Below are the code and all the weights of a small trained network. Each question names an input and a class and asks about switching units off, where a switched-off unit gives its printed mean instead of its output.

import numpy as np


def w(rows, s, z=0):
    codes = np.array(rows[::2]) - 128.0
    scale = np.full(codes.shape[1], s)
    scale[-1] = z or s
    return codes * scale


def f(y):
    return y / 2 * (1 + np.tanh(0.7978845608 * (y + 0.044715 * y**3)))


def log_softmax(a):
    a = a - a.max(-1, keepdims=True)
    return a - np.log(np.exp(a).sum(-1, keepdims=True))


def net(x, mask):
    res = np.array(x, float).reshape(1, 8) / 4 @ E
    y = f(res @ A[0][:, :-1].T + A[0][:, -1])
    res = res + np.where(mask, y, B[0][:, -1]) @ B[0][:, :-1]
    return log_softmax(res[-1] @ U[:, :-1].T + U[:, -1])


A, B = {}, {}
E = w([
[128,128,128,128,127,128,128,128,128,129],'x0',
[127,128,128,127,128,128,128,128,128,129],'x1',
[51,118,120,139,163,50,241,126,195,167],'x2',
[109,196,90,119,98,48,140,127,29,100],'x3',
[157,103,237,62,65,146,224,111,88,114],'x4',
[65,130,194,86,191,110,73,172,104,129],'x5',
[3,42,20,1,69,218,148,155,92,124],'x6',
[149,220,107,95,195,190,185,169,128,80],'x7',
],0.009)
A[0] = w([
[190,160,169,178,149,77,113,119,145,131,2],'N0',
[206,154,162,144,112,160,62,121,95,123,74],'N1',
[180,135,250,123,92,127,192,118,103,127,42],'N2',
[145,169,121,126,126,71,136,130,83,120,96],'N3',
[169,215,139,138,206,161,174,141,134,110,62],'N4',
[157,158,184,153,155,100,125,126,137,123,61],'N5',
[136,187,128,150,113,56,130,127,68,119,103],'N6',
[225,140,84,188,77,115,171,101,156,129,80],'N7',
[168,105,191,157,167,173,117,129,218,134,83],'N8',
[140,69,177,181,76,36,76,109,142,149,58],'N9',
[145,166,69,193,188,94,56,126,175,136,54],'N10',
[95,148,229,114,204,87,73,143,108,129,76],'N11',
[168,140,143,129,125,140,83,127,111,115,63],'N12',
[107,137,153,155,170,42,208,124,191,143,52],'N13',
],0.022,0.0082)
B[0] = w([
[78,100,92,78,111,167,144,139,122,130,231],'N0',
[94,142,125,200,125,143,67,143,63,110,207],'N1',
[101,150,119,101,134,4,112,173,164,131,231],'N2',
[150,59,143,151,134,126,115,98,156,145,178],'N3',
[213,168,142,38,125,146,116,101,78,124,218],'N4',
[82,90,129,88,129,157,139,135,118,124,203],'N5',
[153,42,134,158,133,114,135,69,151,152,203],'N6',
[122,186,135,167,134,200,199,149,200,123,221],'N7',
[162,23,134,168,132,114,132,57,153,157,218],'N8',
[211,167,138,43,135,144,121,104,79,120,240],'N9',
[100,146,132,105,129,7,120,170,156,128,243],'N10',
[131,194,123,177,125,195,204,149,207,123,213],'N11',
[117,142,132,169,132,139,110,133,81,125,166],'N12',
[97,144,127,214,121,150,57,145,52,108,252],'N13',
],0.028,0.023)
U = w([
[96,143,138,108,150,2,103,199,150,132,62],'0',
[94,138,145,212,131,145,51,157,32,95,26],'1',
[39,51,60,30,99,183,157,153,99,127,231],'2',
[231,172,169,55,152,135,115,109,72,119,255],'3',
[161,25,169,179,155,103,124,70,155,173,52],'4',
[132,194,149,175,142,171,196,169,189,119,158],'5',
],0.0067,0.0057)

Each question gives the input, the list of numbers given to net, and the class t.
The units are the neurons (one row each of A and B). Each row of codes is followed by its name. A weight is (code - 128) times the scale printed after its matrix; where a second scale follows, it is the last column's (A, B and U).
mask holds one flag per neuron, in row order. A switched-off neuron (its flag False) gives its mean, the last column of its row in B, instead of its output. The means were averaged over made-up inputs and are rounded, as every weight is.
A unit's drop is (log p(t) with every unit on - log p(t) with that unit switched off) / (log p(t) with every unit on - log p(t) with every unit switched off).
The circuit of an input: a set's keep is (log p(t) with only the set's units on - log p(t) with every unit switched off) / (log p(t) with every unit on - log p(t) with every unit switched off). Starting from the 12 units with the biggest drops (on a tie, the unit counted first), units are removed one at a time, each time the one whose removal leaves the highest keep (on an exact tie, the one counted first), for as long as the keep stays at least 0.8.
circuit, biggest first: the units of the circuit, biggest drop first
unit that matters most: the unit with the biggest drop
k most important neurons: the k neurons with the biggest drops, biggest first
drop when u is switched off: that unit's drop, to one decimal
input [8,4,8,4,6,4,1,3], class 1: most important neuron : N13
input [-7,6,-3,4,-5,-4,4,-2], class 0: 4 most important neurons : N13, N0, N9, N8
input [-5,5,1,-7,7,-4,-3,-2], class 0: 2 most important neurons : N2, N6
input [-5,-4,6,-5,-5,-6,-2,1], class 1: 3 most important neurons : N13, N2, N11
input [-2,-3,8,-8,-5,-1,3,-7], class 1: 3 most important neurons : N13, N6, N4
input [-8,0,6,-8,3,3,7,-6], class 4: 3 most important neurons : N0, N5, N4
input [-6,7,-3,3,-3,6,4,5], class 5: circuit, biggest first : N9, N13, N0, N10
input [0,-1,5,-5,7,-4,-8,2], class 2: 3 most important neurons : N0, N5, N10
input [0,-8,3,-5,-4,-6,4,0], class 5: 4 most important neurons : N2, N0, N6, N13
input [-4,-6,5,6,1,8,-5,-2], class 5: 2 most important neurons : N11, N8
input [-3,-8,3,-2,6,4,6,6], class 0: 2 most important neurons : N9, N0
input [5,-8,4,-2,1,-7,2,-7], class 3: drop when N11 is switched off : 2.5
input [0,-2,-3,-7,6,0,1,-4], class 4: drop when N3 is switched off : -0.2
input [5,6,6,2,4,-4,-8,-6], class 2: drop when N11 is switched off : 0.0
input [3,-6,4,4,6,-1,5,4], class 0: unit that matters most : N0
